Below is a small trained network, with its code and all its weights. Each question gives an input and a target symbol and asks what happens when units are switched off, that is, made to give their printed mean instead of their output.

import numpy as np


def w(rows, s, z=0):
    codes = np.array(rows[::2]) - 128.0
    scale = np.full(codes.shape[1], s)
    scale[-1] = z or s
    return codes * scale


def norm(h):
    return h / np.sqrt((h * h).mean(-1, keepdims=True) + 1e-5)


def f(y):
    return np.maximum(y, 0)


def softmax(a):
    e = np.exp(a - a.max(-1, keepdims=True))
    return e / e.sum(-1, keepdims=True)


def log_softmax(a):
    a = a - a.max(-1, keepdims=True)
    return a - np.log(np.exp(a).sum(-1, keepdims=True))


def net(x, mask):
    ids = ['αβγδζηθλμπστφψω'.index(c) for c in x.split()]
    T = len(ids)
    res = E[ids] + P[:T]
    q, k, v = (norm(res) @ M[0].T for M in (Q, K, V))
    z = softmax(np.where(np.tri(T) > 0, q @ k.T / 2**0.5, -1e9)) @ v
    res = res + np.where(mask[0], z, O[0][:, -1]) @ O[0][:, :-1]
    y = f(norm(res) @ A[0][:, :-1].T + A[0][:, -1])
    res = res + np.where(mask[1:25], y, B[0][:, -1]) @ B[0][:, :-1]
    return log_softmax(norm(res)[-1] @ U[:, :-1].T + U[:, -1])


Q, K, V, O, A, B = {}, {}, {}, {}, {}, {}
E = w([
[113,2,77,231],'α',
[143,127,220,219],'β',
[128,70,95,113],'γ',
[163,175,120,90],'δ',
[144,158,127,133],'ζ',
[151,178,164,85],'η',
[115,51,151,203],'θ',
[160,159,220,145],'λ',
[162,164,223,88],'μ',
[150,161,100,96],'π',
[124,143,192,86],'σ',
[148,141,92,151],'τ',
[128,121,88,168],'φ',
[148,171,177,157],'ψ',
[163,169,134,134],'ω',
],0.0053)
P = w([
[95,178,144,150],'0',
[236,55,54,74],'1',
[45,163,94,92],'2',
[247,105,95,58],'3',
[38,242,236,115],'4',
[140,163,19,235],'5',
],0.011)
Q[0] = w([
[116,146,87,220],'head 0',
[2,162,40,109],'head 0',
],0.0095)
K[0] = w([
[4,143,34,59],'head 0',
[113,62,53,2],'head 0',
],0.0082)
V[0] = w([
[97,141,201,11],'head 0',
[95,105,42,83],'head 0',
],0.013)
O[0] = w([
[180,167,64,179,215],'head 0',
[171,120,248,145,8],'head 0',
],0.013,0.0012)
A[0] = w([
[9,136,197,119,224],'neuron 0',
[177,122,117,92,115],'neuron 1',
[57,149,117,118,254],'neuron 2',
[122,169,147,208,188],'neuron 3',
[17,170,122,138,218],'neuron 4',
[160,80,163,120,158],'neuron 5',
[127,141,161,50,102],'neuron 6',
[183,96,124,121,85],'neuron 7',
[182,94,81,74,105],'neuron 8',
[94,148,166,107,147],'neuron 9',
[147,92,167,111,191],'neuron 10',
[140,154,140,205,118],'neuron 11',
[128,149,128,87,148],'neuron 12',
[139,136,100,76,78],'neuron 13',
[170,89,191,100,175],'neuron 14',
[161,84,80,184,132],'neuron 15',
[151,128,144,177,101],'neuron 16',
[68,148,185,130,84],'neuron 17',
[125,187,127,123,144],'neuron 18',
[161,109,102,140,110],'neuron 19',
[53,141,180,114,176],'neuron 20',
[203,97,149,105,196],'neuron 21',
[79,117,136,166,237],'neuron 22',
[150,78,164,117,156],'neuron 23',
],0.015,0.0052)
B[0] = w([
[59,254,128,134,251],'neuron 0',
[142,121,189,138,156],'neuron 1',
[47,185,160,210,207],'neuron 2',
[81,101,109,73,205],'neuron 3',
[76,215,125,178,218],'neuron 4',
[120,155,60,187,158],'neuron 5',
[127,124,102,132,164],'neuron 6',
[126,152,182,217,148],'neuron 7',
[137,120,176,114,188],'neuron 8',
[117,192,95,108,180],'neuron 9',
[128,154,61,136,168],'neuron 10',
[136,79,148,59,173],'neuron 11',
[80,54,94,139,153],'neuron 12',
[128,91,152,109,156],'neuron 13',
[137,145,62,139,179],'neuron 14',
[159,166,176,71,187],'neuron 15',
[116,102,99,130,151],'neuron 16',
[81,148,167,125,191],'neuron 17',
[81,87,121,151,166],'neuron 18',
[108,173,206,137,159],'neuron 19',
[78,215,115,122,211],'neuron 20',
[84,107,142,212,174],'neuron 21',
[76,169,96,96,187],'neuron 22',
[146,118,92,126,158],'neuron 23',
],0.0089,0.011)
U = w([
[59,186,76,183,178],'α',
[89,148,114,83,176],'β',
[147,130,121,248,39],'γ',
[163,132,176,154,147],'δ',
[137,106,176,129,168],'ζ',
[195,154,137,144,168],'η',
[55,44,140,101,76],'θ',
[170,140,47,80,102],'λ',
[183,149,76,136,105],'μ',
[149,124,160,183,103],'π',
[198,153,112,152,109],'σ',
[116,86,122,191,44],'τ',
[118,80,80,212,7],'φ',
[147,113,117,48,150],'ψ',
[135,105,174,105,197],'ω',
],0.013,0.0021)

Each question gives the input, a string of symbols that net reads in full, and the target symbol t.
The units are the heads (2 rows each of Q, K, V and O) and the neurons (one row each of A and B). Each row of codes is followed by its name. A weight is (code - 128) times the scale printed after its matrix; where a second scale follows, it is the last column's (O, A, B and U).
mask holds one flag per unit, heads first, then neurons. A switched-off unit (its flag False) gives its mean, the last column of its rows in O or B, instead of its output. The means were averaged over made-up inputs and are rounded, as every weight is.
A unit's drop is (log p(t) with every unit on - log p(t) with that unit switched off) / (log p(t) with every unit on - log p(t) with every unit switched off).
most important unit: the unit with the biggest drop
k most important neurons: the k neurons with the biggest drops, biggest first
drop of u: that unit's drop, to one decimal
input λ θ μ α, target λ: 2 most important neurons -> neuron 0; neuron 4
input ω γ λ ψ γ φ, target λ: 4 most important neurons -> neuron 2; neuron 0; neuron 4; neuron 11
input λ ω ψ μ α μ, target ψ: most important unit -> neuron 11
input σ φ φ σ θ η, target φ: 3 most important neurons -> neuron 0; neuron 20; neuron 4
input α θ λ β μ π, target λ: 3 most important neurons -> neuron 2; neuron 0; neuron 4
input θ θ ψ λ ψ π, target ψ: 2 most important neurons -> neuron 11; neuron 2
input σ ψ θ α θ σ, target θ: 3 most important neurons -> neuron 3; neuron 11; neuron 0
input θ ψ θ θ λ θ, target θ: 2 most important neurons -> neuron 3; neuron 11
input θ λ θ θ τ β, target θ: 2 most important neurons -> neuron 3; neuron 11
input ψ θ λ μ, target ψ: 2 most important neurons -> neuron 4; neuron 0
input λ δ ζ τ, target λ: 3 most important neurons -> neuron 0; neuron 4; neuron 20
input μ φ ψ θ γ ψ, target ψ: 3 most important neurons -> neuron 11; neuron 2; neuron 3
input α π θ φ ω δ, target θ: 3 most important neurons -> neuron 3; neuron 11; neuron 0
input γ θ λ λ, target γ: most important unit -> neuron 21
input φ γ δ ζ, target φ: 2 most important neurons -> neuron 0; neuron 21
input ψ λ θ θ, target ψ: 2 most important neurons -> neuron 4; neuron 0
input γ σ μ θ, target γ: drop of neuron 21 -> 0.2
input θ α ψ α, target θ: drop of neuron 8 -> 0.0
input φ λ σ φ, target φ: drop of neuron 2 -> 0.1
input θ ζ γ τ, target θ: drop of neuron 0 -> 0.2
input γ ψ λ ψ, target γ: most important unit -> neuron 21
